Below is a small trained network, with its code and all its weights. Each question gives an input and a target symbol and asks what happens when units are switched off, that is, made to give their printed mean instead of their output.

import numpy as np


def w(rows, s, z=0):
    codes = np.array(rows[::2]) - 128.0
    scale = np.full(codes.shape[1], s)
    scale[-1] = z or s
    return codes * scale


def f(y):
    return np.maximum(y, 0)


def softmax(a):
    e = np.exp(a - a.max(-1, keepdims=True))
    return e / e.sum(-1, keepdims=True)


def log_softmax(a):
    a = a - a.max(-1, keepdims=True)
    return a - np.log(np.exp(a).sum(-1, keepdims=True))


def net(x, mask):
    ids = ['αβγδζηθσφψω'.index(c) for c in x.split()]
    T = len(ids)
    res = E[ids] + P[:T]
    u = 0
    for l in range(3):
        r = res
        for j in range(2):
            rows = slice(2 * j, 2 * j + 2)
            q, k, v = (r @ M[l][rows].T for M in (Q, K, V))
            z = softmax(np.where(np.tri(T) > 0, q @ k.T / 2**0.5, -1e9)) @ v
            o = O[l][rows]
            res = res + np.where(mask[u + j], z, o[:, -1]) @ o[:, :-1]
        u += 2
        y = f(res @ A[l][:, :-1].T + A[l][:, -1])
        res = res + np.where(mask[u : u + 8], y, B[l][:, -1]) @ B[l][:, :-1]
        u += 8
    return log_softmax(res[-1] @ U[:, :-1].T + U[:, -1])


Q, K, V, O, A, B = {}, {}, {}, {}, {}, {}
E = w([
[91,172,241],'α',
[240,112,176],'β',
[81,117,162],'γ',
[71,143,184],'δ',
[105,73,161],'ζ',
[225,16,190],'η',
[137,90,19],'θ',
[210,171,168],'σ',
[112,150,175],'φ',
[149,200,213],'ψ',
[121,174,253],'ω',
],0.018)
P = w([
[96,188,3],'0',
[232,58,70],'1',
[217,83,81],'2',
[197,109,94],'3',
[180,139,104],'4',
[182,153,128],'5',
[169,174,135],'6',
[158,187,138],'7',
[164,202,154],'8',
[166,207,166],'9',
],0.0051)
Q[0] = w([
[180,67,88],'L0H1',
[125,91,102],'L0H1',
[103,220,2],'L0H2',
[49,70,149],'L0H2',
],0.011)
K[0] = w([
[99,122,100],'L0H1',
[161,122,128],'L0H1',
[79,87,88],'L0H2',
[97,144,254],'L0H2',
],0.019)
V[0] = w([
[2,136,66],'L0H1',
[223,194,83],'L0H1',
[76,73,111],'L0H2',
[227,220,209],'L0H2',
],0.0084)
O[0] = w([
[77,122,165,3],'L0H1',
[177,1,219,222],'L0H1',
[100,72,85,68],'L0H2',
[27,7,126,217],'L0H2',
],0.0086,0.006)
A[0] = w([
[1,123,222,163],'L0N1',
[200,224,137,251],'L0N2',
[125,61,119,59],'L0N3',
[182,44,118,26],'L0N4',
[122,128,111,14],'L0N5',
[68,57,100,222],'L0N6',
[136,47,29,195],'L0N7',
[173,73,7,90],'L0N8',
],0.0084,0.003)
B[0] = w([
[177,192,133,211],'L0N1',
[110,46,130,254],'L0N2',
[126,153,118,188],'L0N3',
[12,123,71,228],'L0N4',
[117,172,161,128],'L0N5',
[203,96,154,208],'L0N6',
[157,228,200,211],'L0N7',
[147,255,151,184],'L0N8',
],0.0078,0.0086)
Q[1] = w([
[110,169,132],'L1H1',
[99,81,129],'L1H1',
[60,135,9],'L1H2',
[116,190,101],'L1H2',
],0.015)
K[1] = w([
[254,113,238],'L1H1',
[46,123,136],'L1H1',
[153,54,251],'L1H2',
[77,51,68],'L1H2',
],0.0076)
V[1] = w([
[101,131,167],'L1H1',
[81,121,138],'L1H1',
[80,247,130],'L1H2',
[169,144,204],'L1H2',
],0.013)
O[1] = w([
[100,126,77,134],'L1H1',
[138,79,40,72],'L1H1',
[44,157,2,251],'L1H2',
[32,216,190,255],'L1H2',
],0.0092,0.0073)
A[1] = w([
[149,102,77,244],'L1N1',
[118,173,175,2],'L1N2',
[231,60,109,59],'L1N3',
[220,166,153,118],'L1N4',
[106,135,115,75],'L1N5',
[213,18,75,165],'L1N6',
[250,215,45,66],'L1N7',
[109,154,17,118],'L1N8',
],0.011,0.0087)
B[1] = w([
[153,201,24,192],'L1N1',
[152,112,57,168],'L1N2',
[147,3,110,146],'L1N3',
[54,85,114,235],'L1N4',
[88,191,128,144],'L1N5',
[225,150,86,148],'L1N6',
[189,205,110,223],'L1N7',
[155,34,195,255],'L1N8',
],0.0066,0.0091)
Q[2] = w([
[4,36,23],'L2H1',
[147,33,209],'L2H1',
[197,82,1],'L2H2',
[214,135,129],'L2H2',
],0.0089)
K[2] = w([
[72,139,69],'L2H1',
[115,101,112],'L2H1',
[136,8,125],'L2H2',
[138,139,164],'L2H2',
],0.018)
V[2] = w([
[207,118,62],'L2H1',
[202,46,144],'L2H1',
[34,142,89],'L2H2',
[104,50,255],'L2H2',
],0.0079)
O[2] = w([
[150,176,79,2],'L2H1',
[69,245,75,33],'L2H1',
[171,64,155,80],'L2H2',
[95,126,119,210],'L2H2',
],0.011,0.0026)
A[2] = w([
[88,110,207,92],'L2N1',
[172,144,136,145],'L2N2',
[42,152,68,39],'L2N3',
[140,65,114,2],'L2N4',
[134,187,170,18],'L2N5',
[175,161,107,34],'L2N6',
[39,120,133,92],'L2N7',
[93,157,11,7],'L2N8',
],0.011,0.0072)
B[2] = w([
[175,179,143,255],'L2N1',
[101,162,70,189],'L2N2',
[172,17,82,243],'L2N3',
[4,131,108,185],'L2N4',
[144,55,97,202],'L2N5',
[50,126,185,182],'L2N6',
[86,154,123,241],'L2N7',
[136,150,178,206],'L2N8',
],0.011,0.0095)
U = w([
[158,115,166,197],'α',
[110,94,160,76],'β',
[144,101,183,62],'γ',
[35,156,85,123],'δ',
[136,55,80,30],'ζ',
[135,107,139,135],'η',
[75,195,180,74],'θ',
[181,115,133,255],'σ',
[210,97,9,137],'φ',
[126,157,190,87],'ψ',
[150,218,93,198],'ω',
],0.011,0.0055)

Each question gives the input, a string of symbols that net reads in full, and the target symbol t.
The units are the heads (2 rows each of Q, K, V and O) and the neurons (one row each of A and B). Each row of codes is followed by its name. A weight is (code - 128) times the scale printed after its matrix; where a second scale follows, it is the last column's (O, A, B and U).
mask holds one flag per unit, layer by layer, with each layer's heads first. A switched-off unit (its flag False) gives its mean, the last column of its rows in O or B, instead of its output. The means were averaged over made-up inputs and are rounded, as every weight is.
A unit's drop is (log p(t) with every unit on - log p(t) with that unit switched off) / (log p(t) with every unit on - log p(t) with every unit switched off).
The circuit of an input: a set's keep is (log p(t) with only the set's units on - log p(t) with every unit switched off) / (log p(t) with every unit on - log p(t) with every unit switched off). Starting from the 12 units with the biggest drops (on a tie, the unit counted first), units are removed one at a time, each time the one whose removal leaves the highest keep (on an exact tie, the one counted first), for as long as the keep stays at least 0.8.
units of the circuit, in order: the units of the circuit, biggest drop first
k most important neurons: the k neurons with the biggest drops, biggest first
k most important neurons of layer l: the k neurons of layer l with the biggest drops, biggest first
input ζ σ ψ ζ ω σ γ β, target ω: 3 most important neurons -> [L0N7 L0N8 L1N6]
input β σ β η δ, target θ: 2 most important neurons -> [L0N7 L0N8]
input β σ σ, target θ: units of the circuit, in order -> [L1H2 L2H2]
input β θ η σ σ γ ζ σ, target φ: 3 most important neurons -> [L0N2 L0N4 L0N8]
input θ σ β σ β, target ζ: units of the circuit, in order -> [L1H2 L0N8 L0N7 L2H1]
input ψ σ σ σ γ ζ δ, target ψ: units of the circuit, in order -> [L1H2 L2N1 L2H1]
input σ σ σ σ, target δ: 3 most important neurons of layer 0 -> [L0N8 L0N1 L0N4]
input β β σ, target θ: units of the circuit, in order -> [L1H2 L2H1]
input ω σ δ ζ σ σ η δ σ β, target γ: 2 most important neurons -> [L0N4 L0N1]
input ζ σ σ β θ σ, target φ: units of the circuit, in order -> [L0N8 L1H2]
input ζ β ω, target ω: 3 most important neurons -> [L0N7 L0N1 L0N8]
input ψ ω α σ, target ψ: units of the circuit, in order -> [L1H2 L0N4 L2N3 L2H1]
input σ β σ α, target δ: 2 most important neurons of layer 2 -> [L2N7 L2N3]
input α ζ σ α η β θ, target ω: units of the circuit, in order -> [L0H2 L0N8]
input σ σ ζ ω σ, target δ: 2 most important neurons -> [L2N7 L0N1]
input γ σ φ σ δ β ψ, target φ: units of the circuit, in order -> [L1H2 L0H1]
input σ φ σ η θ β σ θ β α, target δ: units of the circuit, in order -> [L1H2 L0H2 L0N8]
input ζ η η ω σ σ, target ω: 3 most important neurons -> [L1N6 L0N7 L2N3]
input σ σ σ σ σ σ β ω, target δ: 3 most important neurons -> [L2N7 L0N1 L2N3]
input α σ β β σ σ ζ ψ β σ, target β: 3 most important neurons -> [L0N1 L0N4 L2N4]
